Here is a tiny trained network, its code and every weight. The questions are about switching its units off for an input and a class, where a switched-off unit gives its printed mean instead of its output.

import numpy as np


def w(rows, s, z=0):
    codes = np.array(rows[::2]) - 128.0
    scale = np.full(codes.shape[1], s)
    scale[-1] = z or s
    return codes * scale


def norm(h):
    return h / np.sqrt((h * h).mean(-1, keepdims=True) + 1e-5)


def f(y):
    return np.maximum(y, 0)


def log_softmax(a):
    a = a - a.max(-1, keepdims=True)
    return a - np.log(np.exp(a).sum(-1, keepdims=True))


def net(x, mask):
    res = np.array(x, float).reshape(1, 2) / 4 @ E
    u = 0
    for l in range(2):
        y = f(norm(res) @ A[l][:, :-1].T + A[l][:, -1])
        res = res + np.where(mask[u : u + 5], y, B[l][:, -1]) @ B[l][:, :-1]
        u += 5
    return log_softmax(norm(res)[-1] @ U[:, :-1].T + U[:, -1])


A, B = {}, {}
E = w([
[132,157,162,166,101,11,191],'x0',
[97,52,106,106,142,139,192],'x1',
],0.011)
A[0] = w([
[200,194,218,194,81,215,94,30],'L0N1',
[66,163,153,151,1,90,126,102],'L0N2',
[200,162,141,119,70,124,78,254],'L0N3',
[132,174,85,149,163,225,98,169],'L0N4',
[168,114,81,47,148,121,58,133],'L0N5',
],0.0073,0.0025)
B[0] = w([
[175,36,125,153,73,172,184,227],'L0N1',
[98,180,11,134,162,93,81,217],'L0N2',
[57,158,193,120,151,97,80,245],'L0N3',
[74,103,176,189,151,255,147,255],'L0N4',
[180,110,182,130,123,154,72,206],'L0N5',
],0.0078,0.0055)
A[1] = w([
[90,69,76,54,175,149,137,49],'L1N1',
[135,115,87,21,136,150,123,4],'L1N2',
[142,135,105,75,194,143,144,31],'L1N3',
[142,92,98,112,152,177,111,22],'L1N4',
[148,113,106,116,107,106,249,65],'L1N5',
],0.014,0.0036)
B[1] = w([
[115,186,149,146,159,68,171,252],'L1N1',
[137,129,209,103,137,109,185,162],'L1N2',
[171,150,116,87,180,55,127,150],'L1N3',
[162,139,106,92,106,9,160,241],'L1N4',
[149,72,82,115,87,226,92,255],'L1N5',
],0.014,0.0056)
U = w([
[114,126,237,135,172,221,48,198],'0',
[98,224,121,192,89,29,80,83],'1',
[162,142,198,64,207,73,249,34],'2',
[126,64,25,143,71,165,163,254],'3',
],0.017,0.001)

Each question gives the input, the list of numbers given to net, and the class t.
The units are the neurons (one row each of A and B). Each row of codes is followed by its name. A weight is (code - 128) times the scale printed after its matrix; where a second scale follows, it is the last column's (A, B and U).
mask holds one flag per neuron, layer by layer. A switched-off neuron (its flag False) gives its mean, the last column of its row in B, instead of its output. The means were averaged over made-up inputs and are rounded, as every weight is.
A unit's drop is (log p(t) with every unit on - log p(t) with that unit switched off) / (log p(t) with every unit on - log p(t) with every unit switched off).
The circuit of an input: a set's keep is (log p(t) with only the set's units on - log p(t) with every unit switched off) / (log p(t) with every unit on - log p(t) with every unit switched off). Starting from all 10 units, units are removed one at a time, each time the one whose removal leaves the highest keep (on an exact tie, the one counted first), for as long as the keep stays at least 0.8.
units of the circuit, in order: the units of the circuit, biggest drop first
k most important neurons: the k neurons with the biggest drops, biggest first
drop when u is switched off: that unit's drop, to one decimal
input [6,2], class 3: units of the circuit, in order	(L1N5)
input [8,1], class 3: 2 most important neurons	(L1N5, L0N3)
input [0,-7], class 0: 2 most important neurons	(L1N4, L1N1)
input [-1,1], class 2: 2 most important neurons	(L1N5, L0N3)
input [0,8], class 2: 3 most important neurons	(L1N1, L0N1, L1N2)
input [0,-3], class 0: 2 most important neurons	(L0N3, L1N4)
input [0,0], class 0: 4 most important neurons	(L1N4, L0N2, L1N1, L0N1)
input [-1,-8], class 0: drop when L1N4 is switched off	0.1
input [3,1], class 3: drop when L0N3 is switched off	1.3
input [7,3], class 3: drop when L1N5 is switched off	0.2
input [7,6], class 3: drop when L1N5 is switched off	0.1
